[[-18 -18 -50  10]
 [ -2   1   8  -5]
 [-13  -3  27 -19]
 [ -8 -10 -30   9]
 [  0   0   1  -1]]
->
[[-18 -50]
 [  1   8]]

[[ 0 -1 39 39]
 [ 0  2 39 39]]
->
[[-1 39]
 [ 2 39]]

[[ 40  22 -32  19  12]
 [  9 -38 -21  40  33]
 [ 48  10 -47  13   8]]
->
[[ 22 -32]
 [-38 -21]]

[[-15  -9   6 -16]
 [  9   6  32 -16]
 [-19 -25 -40 -21]]
->
[[-9  6]
 [ 6 32]]

[[  6 -30 -22  12 -20]
 [ -4  19 -27 -14 -18]
 [-26 -26  18  -2  52]
 [-19  -8  41  16  48]
 [  6 -19  29   6  10]]
->
[[-30 -22]
 [ 19 -27]]

[[-13  40  43 -11]
 [ 29  -2 -10  25]
 [ 22  16  26  45]]
->
[[ 40  43]
 [ -2 -10]]

[[-51 -48 -48]
 [-17  -2 -14]]
->
[[-48 -48]
 [ -2 -14]]

[[ 34 -18  24 -22]
 [ 10 -50  12 -36]
 [-14 -45   8 -40]
 [ -7 -26  15 -26]]
->
[[-18  24]
 [-50  12]]
---
[[  2  16 -24  -6]
 [ 16 -38 -31   0]
 [ 44  -9 -31  -7]
 [ -3 -18 -32  37]
 [-14 -20 -11  38]
 [-15 -22  19  -2]]
->
[[ 16 -38 -31   0]
 [ -3 -18 -32  37]
 [-15 -22  19  -2]]

[[ 14  25  38 -50  52 -51 -33  34  12  15  34 -45 -49  33  30]
 [ 15  19 -38  -3  -2  28  46   2 -17  15  19  28  28   2 -18]
 [  4  13  -9   2  23 -10   1  16 -10   4  17 -11  -9  16 -17]
 [-26 -41  26  11   9  24   0   5  26 -26 -47  23  19   4   8]
 [ -9 -12  53 -10   2 -16 -25   0  36  -8 -13 -13 -18  -1  42]]
->
[[ 15  19 -38  -3  -2  28  46   2 -17  15  19  28  28   2 -18]
 [-26 -41  26  11   9  24   0   5  26 -26 -47  23  19   4   8]]

[[ 15 -14 -22   8  19 -14  12  17 -11 -20   6  10]
 [ 13 -14 -22   7  19   6 -13   1   6  10   2 -14]
 [ 13  29  39  29  19   6 -22 -37 -36 -20   2  10]
 [ 13  -8 -22   7  19 -10   9  15 -11 -20  11  10]
 [ 39 -10 -34 -38  13  35  36  10 -36 -35   2  37]]
->
[[ 13 -14 -22   7  19   6 -13   1   6  10   2 -14]
 [ 13  -8 -22   7  19 -10   9  15 -11 -20  11  10]]

[[ 12  15  -2 -20  -8]
 [ 12 -25  12  16 -16]
 [ 12 -28  39 -31   8]
 [ 12  29  10  12 -20]
 [ 12  -6  22 -24  10]
 [ 12 -21  20  -6  -8]
 [ 12   0   4   0 -22]
 [ 12  15  -3   0 -24]
 [ 12 -18 -13  17  28]
 [ 12   6 -12  15 -23]]
->
[[ 12 -25  12  16 -16]
 [ 12  29  10  12 -20]
 [ 12 -21  20  -6  -8]
 [ 12  15  -3   0 -24]
 [ 12   6 -12  15 -23]]

[[ -1 -12   7  -9  30  41  -4   0  -5  -1]
 [  2   1  16 -20   2  -1 -14   3   2  -1]
 [  2   8  -1   8 -16 -23   4   2   5   2]
 [-14   8  -6  32   6   8  21   6 -15 -12]
 [ -9  -8  13 -15  30  30  -9   4  -7 -13]
 [ 11   8   3 -23   6  18 -14   9   4  12]]
->
[[  2   1  16 -20   2  -1 -14   3   2  -1]
 [-14   8  -6  32   6   8  21   6 -15 -12]
 [ 11   8   3 -23   6  18 -14   9   4  12]]

[[-25  -3  46 -17  12]
 [ 10 -20 -42  -4  -8]
 [ -3  24  11  29  21]]
->
[[ 10 -20 -42  -4  -8]]

[[-16  -4   9   7  14  14 -16   6  15   9 -21  10 -25]
 [  9 -28  26  35 -38 -36   9  13 -34 -18  15  21  18]
 [ 14  34 -23 -28  31  26  13  -4  25  22  12 -25  13]
 [ 11  -4 -12 -20  -5  -3  11  -9  -1 -18  19  -9  24]
 [-35  16  13  10  14  12 -35  35  13  -1 -42  23 -48]
 [  8 -13  10  24  -6  -4   8 -15  -5  29   6  -9   4]
 [  7  -5  -2   0  29  29   7 -25  28  41   1 -16  -4]]
->
[[  9 -28  26  35 -38 -36   9  13 -34 -18  15  21  18]
 [ 11  -4 -12 -20  -5  -3  11  -9  -1 -18  19  -9  24]
 [  8 -13  10  24  -6  -4   8 -15  -5  29   6  -9   4]]
---
[[ -9  21 -20   5  18   7  11  21 -11  12]
 [  0   4 -10  17   4  17  18   3   5  18]
 [-11   7 -14  14   7  18  19   7 -14  20]
 [ 17  10  22   1   8  -9  -8   9  25  -8]
 [ 13 -18  25  -3 -15  -6 -10 -17  19 -10]
 [  2  14   6   4  11   0   2  13   3   3]
 [-11   7  -3 -23   6 -22 -17   9 -22 -17]
 [-10  24 -15   8  20   8  13  23 -15  15]
 [ 24 -32  29   8 -27   8  -2 -32  42  -4]]
->
[[ 12  -9  21 -20   5  18   7  11  21 -11]
 [ 18   0   4 -10  17   4  17  18   3   5]
 [ 20 -11   7 -14  14   7  18  19   7 -14]
 [ -8  17  10  22   1   8  -9  -8   9  25]
 [-10  13 -18  25  -3 -15  -6 -10 -17  19]
 [  3   2  14   6   4  11   0   2  13   3]
 [-17 -11   7  -3 -23   6 -22 -17   9 -22]
 [ 15 -10  24 -15   8  20   8  13  23 -15]
 [ -4  24 -32  29   8 -27   8  -2 -32  42]]

[[ 16  -6]
 [ 22  27]
 [-15 -30]
 [-12 -29]
 [ 22  -6]
 [  2 -51]]
->
[[ -6  16]
 [ 27  22]
 [-30 -15]
 [-29 -12]
 [ -6  22]
 [-51   2]]

[[ -8   8   3  -3 -13 -14  -8  27 -12 -30  -3  14   0]
 [ -4  22 -26 -41  25  24  -4  -3  25  -8  -1 -16   1]
 [  4  -8  16  21 -30 -30   4  22 -28 -22   9  17  12]
 [-27 -10  28  37  15  16 -26  12  14  30 -39  22 -49]
 [-19  16   5   5  48  44 -19   4  42  44 -33   2 -43]
 [  2  32   5  16   3  -3   2  27  -4  20  -3   0  -4]
 [ -2   9   5   6  28  25  -2   2  24  30 -10   0 -15]]
->
[[  0  -8   8   3  -3 -13 -14  -8  27 -12 -30  -3  14]
 [  1  -4  22 -26 -41  25  24  -4  -3  25  -8  -1 -16]
 [ 12   4  -8  16  21 -30 -30   4  22 -28 -22   9  17]
 [-49 -27 -10  28  37  15  16 -26  12  14  30 -39  22]
 [-43 -19  16   5   5  48  44 -19   4  42  44 -33   2]
 [ -4   2  32   5  16   3  -3   2  27  -4  20  -3   0]
 [-15  -2   9   5   6  28  25  -2   2  24  30 -10   0]]

[[ 12  -9  50]
 [-33 -37   7]
 [ 11  13 -18]
 [  1   4  -5]
 [ 14   4  22]]
->
[[ 50  12  -9]
 [  7 -33 -37]
 [-18  11  13]
 [ -5   1   4]
 [ 22  14   4]]

[[-23  -4 -33]
 [ 42 -46 -44]
 [ 29   7  13]]
->
[[-33 -23  -4]
 [-44  42 -46]
 [ 13  29   7]]

[[-43 -40  18   3  23  -4]
 [  1  -2   1   3   2  -3]]
->
[[ -4 -43 -40  18   3  23]
 [ -3   1  -2   1   3   2]]

[[  9   5 -12   9]
 [  9  -5  -7  -4]
 [ -5   5   1 -42]
 [  9   5   1   3]
 [  9   5   1  -4]
 [  9   4   1   7]]
->
[[  9   9   5 -12]
 [ -4   9  -5  -7]
 [-42  -5   5   1]
 [  3   9   5   1]
 [ -4   9   5   1]
 [  7   9   4   1]]
---
[[-20   8  12]
 [ 10  28  13]
 [  2  39  19]
 [-13  35  21]]
->
[[28 13]
 [39 19]]

[[-24   0   0]
 [ -7  -3  -1]
 [  2  20  14]
 [ 34   2 -11]
 [-10  38  28]]
->
[[-3 -1]
 [20 14]]

[[  8  21   1   6]
 [ -3   7 -36  -1]
 [-40 -25 -31 -28]
 [ 15  -5  -7  13]
 [ 24 -20  22  21]]
->
[[  7 -36]
 [-25 -31]]

[[  4 -28 -35  38]
 [-17  -8   1   0]
 [ 25  37 -40  24]
 [-14  18  17 -14]
 [  6   8 -12   9]]
->
[[ -8   1]
 [ 37 -40]]

[[ 0  0 -1 -1]
 [ 3 -6 32 10]
 [ 1 -2 12  8]
 [ 5 -9 50  7]
 [ 3 -5 31 10]]
->
[[-6 32]
 [-2 12]]

[[  4  15 -10   4   7]
 [ 30  10 -43   8   5]
 [-19  35   4 -30  12]]
->
[[ 10 -43]
 [ 35   4]]
